Below are the code and all the weights of a small trained network. Each question names an input and a class and asks about switching units off, where a switched-off unit gives its printed mean instead of its output.

import numpy as np


def w(rows, s, z=0):
    codes = np.array(rows[::2]) - 128.0
    scale = np.full(codes.shape[1], s)
    scale[-1] = z or s
    return codes * scale


def norm(h):
    return h / np.sqrt((h * h).mean(-1, keepdims=True) + 1e-5)


def f(y):
    return y / 2 * (1 + np.tanh(0.7978845608 * (y + 0.044715 * y**3)))


def log_softmax(a):
    a = a - a.max(-1, keepdims=True)
    return a - np.log(np.exp(a).sum(-1, keepdims=True))


def net(x, mask):
    res = np.array(x, float).reshape(1, 7) / 4 @ E
    u = 0
    for l in range(3):
        y = f(norm(res) @ A[l][:, :-1].T + A[l][:, -1])
        res = res + np.where(mask[u : u + 11], y, B[l][:, -1]) @ B[l][:, :-1]
        u += 11
    return log_softmax(norm(res)[-1] @ U[:, :-1].T + U[:, -1])


A, B = {}, {}
E = w([
[211,40,85,121,90,155,56,171,50,215,102,126],'x0',
[131,152,112,129,114,157,120,130,141,93,97,159],'x1',
[147,117,140,105,129,92,112,104,118,131,150,130],'x2',
[96,137,222,159,122,223,121,174,32,53,175,166],'x3',
[105,52,216,44,214,114,152,218,201,154,64,174],'x4',
[183,241,209,50,112,160,125,173,111,113,87,18],'x5',
[101,186,117,136,242,254,67,41,145,233,114,143],'x6',
],0.0062)
A[0] = w([
[210,17,89,159,115,183,77,167,72,153,77,131,44],'L0N0',
[134,196,214,102,69,111,119,89,99,162,58,16,76],'L0N1',
[239,59,123,154,114,169,64,155,76,160,168,104,72],'L0N2',
[122,112,183,104,102,205,172,132,38,107,235,190,23],'L0N3',
[230,93,117,61,73,210,124,183,100,181,132,66,39],'L0N4',
[112,71,210,47,159,155,134,178,168,127,101,181,37],'L0N5',
[155,130,188,82,156,142,151,76,155,85,164,125,35],'L0N6',
[148,145,61,223,80,125,151,81,99,136,130,21,69],'L0N7',
[199,98,40,56,159,161,184,161,8,173,103,140,35],'L0N8',
[52,183,172,156,184,163,93,1,136,173,74,112,86],'L0N9',
[175,165,210,50,102,177,175,110,77,134,70,53,4],'L0N10',
],0.0048,0.0034)
B[0] = w([
[54,185,178,103,84,51,99,152,159,172,155,148,228],'L0N0',
[66,92,50,137,160,108,75,87,131,65,131,135,242],'L0N1',
[69,157,192,114,60,181,95,129,169,135,134,167,219],'L0N2',
[120,99,137,199,154,163,189,59,60,118,1,139,201],'L0N3',
[32,197,106,138,131,104,113,186,176,143,120,130,220],'L0N4',
[189,67,183,123,139,129,118,153,152,158,121,161,214],'L0N5',
[92,73,161,179,126,130,75,101,159,119,173,79,112],'L0N6',
[183,187,142,200,119,111,124,117,116,102,106,176,237],'L0N7',
[118,184,179,101,85,63,129,173,172,184,172,153,162],'L0N8',
[199,85,133,42,66,148,173,140,84,125,170,157,252],'L0N9',
[49,118,70,154,220,48,75,164,94,82,100,113,205],'L0N10',
],0.0062,0.0026)
A[1] = w([
[163,98,131,144,58,85,141,210,131,110,135,78,137],'L1N0',
[111,52,71,140,103,125,109,147,89,156,152,158,80],'L1N1',
[147,81,111,136,88,107,173,172,87,72,119,97,7],'L1N2',
[91,80,155,81,161,82,134,129,153,188,117,131,43],'L1N3',
[172,125,60,133,141,99,150,119,184,162,80,99,11],'L1N4',
[97,114,140,84,155,123,153,148,138,145,99,133,103],'L1N5',
[72,173,170,125,155,132,204,66,197,76,203,122,78],'L1N6',
[67,61,84,164,134,111,150,100,139,123,192,217,6],'L1N7',
[109,102,63,139,145,149,149,130,175,143,134,98,9],'L1N8',
[181,158,115,89,206,187,95,132,85,191,143,131,60],'L1N9',
[165,180,148,88,156,142,103,151,126,95,111,2,56],'L1N10',
],0.0077,0.0022)
B[1] = w([
[101,142,113,42,146,211,175,44,151,141,168,205,255],'L1N0',
[60,202,137,110,168,129,83,128,173,137,96,62,188],'L1N1',
[117,65,63,75,102,186,201,100,109,171,150,115,196],'L1N2',
[163,181,131,177,120,157,104,137,159,65,148,123,216],'L1N3',
[163,105,229,134,125,72,156,85,41,136,34,82,192],'L1N4',
[169,114,112,216,95,116,125,122,149,94,175,125,187],'L1N5',
[54,150,194,101,15,123,59,195,149,255,120,132,233],'L1N6',
[115,171,26,67,195,128,44,213,56,86,103,145,242],'L1N7',
[148,142,140,69,107,136,98,100,64,140,113,120,126],'L1N8',
[98,98,95,68,115,182,211,65,155,133,184,181,223],'L1N9',
[58,114,5,119,205,81,62,168,73,129,119,221,235],'L1N10',
],0.0074,0.0036)
A[2] = w([
[74,120,78,123,179,124,66,152,115,93,110,139,75],'L2N0',
[88,93,89,95,101,79,184,129,123,62,154,113,76],'L2N1',
[89,88,215,176,152,230,154,137,11,60,115,111,47],'L2N2',
[75,82,200,166,141,166,123,180,140,122,123,194,96],'L2N3',
[68,141,190,137,32,121,71,105,127,171,88,185,117],'L2N4',
[144,132,69,128,163,93,91,136,131,168,129,179,133],'L2N5',
[162,168,125,83,136,39,188,41,192,141,20,89,80],'L2N6',
[97,152,175,93,110,136,186,121,121,127,123,89,138],'L2N7',
[153,202,71,237,2,140,111,39,14,106,204,67,3],'L2N8',
[83,123,99,106,161,215,108,51,145,221,158,103,160],'L2N9',
[177,38,209,128,182,133,165,182,167,99,77,143,91],'L2N10',
],0.0067,0.0024)
B[2] = w([
[83,134,140,146,144,114,90,83,85,101,74,111,205],'L2N0',
[110,128,140,91,104,202,110,101,100,149,145,193,164],'L2N1',
[203,60,145,160,98,52,135,82,67,183,88,90,199],'L2N2',
[169,140,98,128,114,106,108,96,137,137,132,76,196],'L2N3',
[150,129,147,127,71,88,159,160,158,189,80,50,221],'L2N4',
[80,164,178,156,150,119,179,148,83,77,132,87,192],'L2N5',
[163,78,169,222,93,173,115,113,34,147,126,101,187],'L2N6',
[109,89,79,133,117,154,108,134,105,143,71,170,142],'L2N7',
[168,132,150,130,248,132,119,166,254,102,171,122,253],'L2N8',
[122,82,126,96,51,111,179,161,128,70,140,157,207],'L2N9',
[157,234,70,198,206,155,129,105,177,84,211,93,174],'L2N10',
],0.0085,0.0065)
U = w([
[46,144,88,107,194,96,82,137,64,79,91,145,254],'0',
[196,147,142,151,202,134,132,135,248,97,180,120,255],'1',
[80,151,173,101,25,89,117,177,178,190,116,103,47],'2',
[123,77,114,54,74,182,217,84,124,119,166,207,148],'3',
[204,74,167,188,107,101,148,94,34,143,76,76,2],'4',
],0.012,0.00056)

Each question gives the input, the list of numbers given to net, and the class t.
The units are the neurons (one row each of A and B). Each row of codes is followed by its name. A weight is (code - 128) times the scale printed after its matrix; where a second scale follows, it is the last column's (A, B and U).
mask holds one flag per neuron, layer by layer. A switched-off neuron (its flag False) gives its mean, the last column of its row in B, instead of its output. The means were averaged over made-up inputs and are rounded, as every weight is.
A unit's drop is (log p(t) with every unit on - log p(t) with that unit switched off) / (log p(t) with every unit on - log p(t) with every unit switched off).
The circuit of an input: a set's keep is (log p(t) with only the set's units on - log p(t) with every unit switched off) / (log p(t) with every unit on - log p(t) with every unit switched off). Starting from the 12 units with the biggest drops (on a tie, the unit counted first), units are removed one at a time, each time the one whose removal leaves the highest keep (on an exact tie, the one counted first), for as long as the keep stays at least 0.8.
units of the circuit, in order: the units of the circuit, biggest drop first
most important unit: the unit with the biggest drop
k most important neurons: the k neurons with the biggest drops, biggest first
k most important neurons of layer l: the k neurons of layer l with the biggest drops, biggest first
input [4,-2,-6,-8,-8,8,2], class 0: 3 most important neurons of layer 1	L1N10, L1N5, L1N3
input [-7,-5,-7,-4,-1,-8,1], class 0: most important unit	L1N7
input [4,-7,-3,-6,3,6,-4], class 0: units of the circuit, in order	L1N10, L2N4
input [8,-3,0,-1,-5,-7,-4], class 2: units of the circuit, in order	L0N0, L0N2
input [3,7,-8,-4,3,2,-2], class 4: 2 most important neurons of layer 1	L1N4, L1N6
input [7,-5,-3,-2,-3,4,7], class 2: units of the circuit, in order	L0N2, L0N8
input [1,7,0,8,5,-6,1], class 4: 2 most important neurons	L2N2, L0N3
input [-1,-5,5,2,-7,-1,7], class 1: 2 most important neurons of layer 0	L0N7, L0N5
input [6,-8,-4,3,-6,-1,-7], class 3: 2 most important neurons	L1N0, L1N2
input [-6,3,6,1,-6,7,-7], class 0: 3 most important neurons	L1N10, L0N9, L0N10
input [5,0,-7,-5,7,7,-6], class 0: 4 most important neurons	L1N10, L2N8, L0N10, L0N4
input [8,2,-3,8,-1,0,4], class 2: units of the circuit, in order	L0N0, L2N4
input [5,1,7,0,1,6,-6], class 0: units of the circuit, in order	L0N10, L1N10
input [-4,-7,-3,-8,0,-3,5], class 4: units of the circuit, in order	L1N4, L2N6
input [-8,-3,-1,-3,3,6,5], class 2: units of the circuit, in order	L1N6
input [8,-2,-5,6,8,-3,4], class 1: 2 most important neurons of layer 1	L1N6, L1N3
input [-6,0,-4,7,6,-1,-2], class 4: 3 most important neurons	L2N2, L2N8, L0N3
input [6,-8,8,-2,-7,8,-3], class 0: 2 most important neurons	L1N10, L0N10
input [-1,-2,6,6,-8,5,8], class 1: 3 most important neurons	L2N8, L1N0, L1N2
input [-1,4,-4,-3,2,-8,-8], class 0: units of the circuit, in order	L1N7
input [5,7,4,8,-3,-2,2], class 4: 3 most important neurons	L2N2, L0N3, L1N6
input [1,-6,-5,-1,-3,6,8], class 3: 3 most important neurons	L1N9, L0N9, L2N9
input [-6,-7,-3,-8,6,0,-2], class 4: 2 most important neurons	L2N6, L1N4
input [0,8,-8,-8,-5,2,-8], class 3: 4 most important neurons	L1N0, L1N2, L2N1, L2N2
input [1,-4,-7,5,-3,-2,6], class 3: 2 most important neurons	L1N9, L2N9
input [-1,0,-6,-5,-5,-1,-4], class 1: 3 most important neurons of layer 0	L0N7, L0N3, L0N5
input [-7,-2,0,-1,-5,1,0], class 2: units of the circuit, in order	L1N6
input [-2,-6,-6,8,5,0,-7], class 4: 4 most important neurons of layer 0	L0N3, L0N9, L0N5, L0N8
